Below are the code and all the weights of a small trained network. Each question names an input and a class and asks about switching units off, where a switched-off unit gives its printed mean instead of its output.

import numpy as np


def w(rows, s, z=0):
    codes = np.array(rows[::2]) - 128.0
    scale = np.full(codes.shape[1], s)
    scale[-1] = z or s
    return codes * scale


def f(y):
    return np.maximum(y, 0)


def log_softmax(a):
    a = a - a.max(-1, keepdims=True)
    return a - np.log(np.exp(a).sum(-1, keepdims=True))


def net(x, mask):
    res = np.array(x, float).reshape(1, 4) / 4 @ E
    y = f(res @ A[0][:, :-1].T + A[0][:, -1])
    res = res + np.where(mask, y, B[0][:, -1]) @ B[0][:, :-1]
    return log_softmax(res[-1] @ U[:, :-1].T + U[:, -1])


A, B = {}, {}
E = w([
[74,112,114,193,228,69,171,164,133],'x0',
[170,111,117,57,190,193,169,101,212],'x1',
[112,106,108,187,71,205,91,186,190],'x2',
[169,11,58,156,121,95,79,67,75],'x3',
],0.013)
A[0] = w([
[89,162,127,161,187,89,190,145,108,198],'neuron 0',
[138,132,196,109,162,164,174,107,165,147],'neuron 1',
[111,133,151,107,80,129,147,92,102,122],'neuron 2',
[108,150,125,117,119,186,183,197,170,184],'neuron 3',
[184,114,99,105,154,172,191,82,182,145],'neuron 4',
[181,81,101,174,55,151,11,96,126,253],'neuron 5',
[129,160,151,104,95,134,97,129,115,233],'neuron 6',
[163,121,113,87,131,117,126,81,75,152],'neuron 7',
],0.013,0.0049)
B[0] = w([
[58,138,151,152,111,55,181,158,39,218],'neuron 0',
[155,118,99,99,86,59,208,105,125,190],'neuron 1',
[90,118,103,69,129,132,48,170,134,156],'neuron 2',
[146,78,101,173,63,78,109,136,109,212],'neuron 3',
[156,172,109,41,95,183,73,200,161,204],'neuron 4',
[51,173,175,176,250,141,119,65,71,252],'neuron 5',
[45,110,145,121,103,82,92,144,111,172],'neuron 6',
[185,98,68,99,126,120,82,179,184,190],'neuron 7',
],0.011,0.02)
U = w([
[248,161,113,104,85,162,141,123,200,77],'0',
[114,116,100,213,106,135,59,113,127,8],'1',
[55,142,175,227,144,109,140,98,76,228],'2',
[124,127,128,93,141,181,62,147,157,66],'3',
[132,97,100,128,72,89,114,143,138,72],'4',
],0.014,0.0015)

Each question gives the input, the list of numbers given to net, and the class t.
The units are the neurons (one row each of A and B). Each row of codes is followed by its name. A weight is (code - 128) times the scale printed after its matrix; where a second scale follows, it is the last column's (A, B and U).
mask holds one flag per neuron, in row order. A switched-off neuron (its flag False) gives its mean, the last column of its row in B, instead of its output. The means were averaged over made-up inputs and are rounded, as every weight is.
A unit's drop is (log p(t) with every unit on - log p(t) with that unit switched off) / (log p(t) with every unit on - log p(t) with every unit switched off).
The circuit of an input: a set's keep is (log p(t) with only the set's units on - log p(t) with every unit switched off) / (log p(t) with every unit on - log p(t) with every unit switched off). Starting from all 8 units, units are removed one at a time, each time the one whose removal leaves the highest keep (on an exact tie, the one counted first), for as long as the keep stays at least 0.8.
circuit, biggest first: the units of the circuit, biggest drop first
most important unit: the unit with the biggest drop
top k neurons: the k neurons with the biggest drops, biggest first
drop of u: that unit's drop, to one decimal
input [-6,5,6,-8], class 4: circuit, biggest first -> (neuron 3)
input [-2,3,1,0], class 0: circuit, biggest first -> (neuron 0; neuron 5)
input [-5,-1,-6,7], class 3: circuit, biggest first -> (neuron 0; neuron 3)
input [0,3,-7,7], class 0: circuit, biggest first -> (neuron 7; neuron 0)
input [-4,5,1,-7], class 0: top 3 neurons -> (neuron 0; neuron 4; neuron 5)
input [-2,-6,-6,-1], class 4: top 2 neurons -> (neuron 5; neuron 7)
input [3,4,4,-4], class 4: top 2 neurons -> (neuron 3; neuron 5)
input [5,-2,-8,6], class 4: top 2 neurons -> (neuron 5; neuron 7)
input [3,4,1,8], class 3: top 3 neurons -> (neuron 0; neuron 4; neuron 3)
input [-8,4,-6,-1], class 0: top 2 neurons -> (neuron 5; neuron 1)
input [-3,7,7,-8], class 0: top 3 neurons -> (neuron 4; neuron 0; neuron 5)
input [5,8,-2,-5], class 4: top 2 neurons -> (neuron 0; neuron 3)
input [2,7,8,6], class 3: top 2 neurons -> (neuron 4; neuron 0)
input [-7,7,-2,0], class 0: most important unit -> neuron 1
input [7,5,-2,2], class 4: top 2 neurons -> (neuron 5; neuron 4)
input [-4,-3,4,7], class 2: drop of neuron 5 -> 1.6
input [-2,0,0,-4], class 4: drop of neuron 6 -> 0.0
input [-2,-6,4,7], class 2: drop of neuron 5 -> 1.2
